Below is a small trained network, with its code and all its weights. Each question gives an input and a class and asks what happens when units are switched off, that is, made to give their printed mean instead of their output.

import numpy as np


def w(rows, s, z=0):
    codes = np.array(rows[::2]) - 128.0
    scale = np.full(codes.shape[1], s)
    scale[-1] = z or s
    return codes * scale


def f(y):
    return np.maximum(y, 0)


def log_softmax(a):
    a = a - a.max(-1, keepdims=True)
    return a - np.log(np.exp(a).sum(-1, keepdims=True))


def net(x, mask):
    res = np.array(x, float).reshape(1, 3) / 4 @ E
    y = f(res @ A[0][:, :-1].T + A[0][:, -1])
    res = res + np.where(mask, y, B[0][:, -1]) @ B[0][:, :-1]
    return log_softmax(res[-1] @ U[:, :-1].T + U[:, -1])


A, B = {}, {}
E = w([
[83,255,47,162,117],'x0',
[100,129,205,215,167],'x1',
[182,147,114,173,155],'x2',
],0.014)
A[0] = w([
[112,136,84,63,137,32],'neuron 1',
[196,68,117,149,134,163],'neuron 2',
[130,135,183,184,137,2],'neuron 3',
[177,112,145,175,125,3],'neuron 4',
[169,163,145,181,177,118],'neuron 5',
[186,73,157,129,95,212],'neuron 6',
[188,166,129,135,198,46],'neuron 7',
[176,140,117,169,146,25],'neuron 8',
[230,137,75,143,124,66],'neuron 9',
[137,75,195,94,149,124],'neuron 10',
[109,121,187,204,134,58],'neuron 11',
[138,166,88,153,106,21],'neuron 12',
[4,162,161,150,178,100],'neuron 13',
[51,169,134,142,170,61],'neuron 14',
[148,138,127,109,186,227],'neuron 15',
[203,151,108,169,102,109],'neuron 16',
[138,138,89,66,111,65],'neuron 17',
[164,63,98,78,81,68],'neuron 18',
[142,89,152,109,178,51],'neuron 19',
[168,118,87,102,53,216],'neuron 20',
[141,80,192,102,110,156],'neuron 21',
[143,147,97,25,62,170],'neuron 22',
[115,180,65,150,132,163],'neuron 23',
[113,39,163,114,161,46],'neuron 24',
[140,169,80,165,89,30],'neuron 25',
[144,110,181,110,117,132],'neuron 26',
[150,58,154,146,65,204],'neuron 27',
[84,180,165,120,163,52],'neuron 28',
],0.015,0.0079)
B[0] = w([
[224,107,115,189,40,171],'neuron 1',
[59,63,56,105,213,219],'neuron 2',
[86,225,244,41,133,170],'neuron 3',
[8,94,148,40,255,153],'neuron 4',
[136,161,220,74,98,198],'neuron 5',
[55,81,87,58,191,245],'neuron 6',
[230,247,209,146,31,161],'neuron 7',
[197,235,186,187,3,151],'neuron 8',
[1,56,53,99,253,181],'neuron 9',
[200,187,167,143,60,232],'neuron 10',
[129,202,197,98,82,198],'neuron 11',
[44,220,229,41,155,168],'neuron 12',
[130,60,30,229,182,209],'neuron 13',
[126,43,37,211,198,181],'neuron 14',
[179,87,52,189,111,184],'neuron 15',
[84,76,162,121,122,176],'neuron 16',
[196,150,114,189,31,184],'neuron 17',
[48,49,72,74,248,214],'neuron 18',
[153,48,33,216,77,175],'neuron 19',
[25,132,159,72,204,227],'neuron 20',
[178,200,187,126,71,230],'neuron 21',
[190,206,204,106,38,252],'neuron 22',
[154,130,149,145,78,231],'neuron 23',
[185,138,146,180,65,215],'neuron 24',
[133,221,247,55,103,180],'neuron 25',
[177,153,139,134,75,188],'neuron 26',
[91,179,162,90,175,232],'neuron 27',
[81,17,51,210,193,159],'neuron 28',
],0.0096,0.015)
U = w([
[88,156,193,21,133,180],'0',
[199,161,158,187,20,187],'1',
[38,41,61,108,254,1],'2',
],0.013,0.0063)

Each question gives the input, the list of numbers given to net, and the class t.
The units are the neurons (one row each of A and B). Each row of codes is followed by its name. A weight is (code - 128) times the scale printed after its matrix; where a second scale follows, it is the last column's (A, B and U).
mask holds one flag per neuron, in row order. A switched-off neuron (its flag False) gives its mean, the last column of its row in B, instead of its output. The means were averaged over made-up inputs and are rounded, as every weight is.
A unit's drop is (log p(t) with every unit on - log p(t) with that unit switched off) / (log p(t) with every unit on - log p(t) with every unit switched off).
most important unit: the unit with the biggest drop
top k neurons: the k neurons with the biggest drops, biggest first
drop when u is switched off: that unit's drop, to one decimal
input [-5,6,0], class 1: most important unit -> neuron 24
input [7,-4,8], class 0: top 2 neurons -> [neuron 9; neuron 12]
input [0,-7,2], class 2: top 4 neurons -> [neuron 9; neuron 18; neuron 21; neuron 10]
input [4,2,2], class 1: top 4 neurons -> [neuron 18; neuron 6; neuron 2; neuron 20]
input [1,4,-2], class 2: top 2 neurons -> [neuron 22; neuron 10]
input [3,4,2], class 1: top 2 neurons -> [neuron 18; neuron 6]
input [1,1,0], class 2: top 3 neurons -> [neuron 22; neuron 10; neuron 21]
input [1,3,3], class 1: top 2 neurons -> [neuron 20; neuron 6]
input [4,7,1], class 1: top 2 neurons -> [neuron 18; neuron 6]
input [8,-8,-3], class 1: top 2 neurons -> [neuron 1; neuron 17]
input [4,1,1], class 1: top 3 neurons -> [neuron 18; neuron 6; neuron 2]
input [2,-5,-8], class 1: top 2 neurons -> [neuron 1; neuron 17]
input [-1,7,8], class 0: top 2 neurons -> [neuron 4; neuron 3]
input [8,-2,8], class 0: most important unit -> neuron 12
input [0,7,7], class 0: drop when neuron 4 is switched off -> 2.9
input [2,3,-2], class 2: drop when neuron 22 is switched off -> 0.3
input [0,-5,8], class 2: drop when neuron 9 is switched off -> 1.0
input [7,4,-6], class 2: drop when neuron 14 is switched off -> 0.0
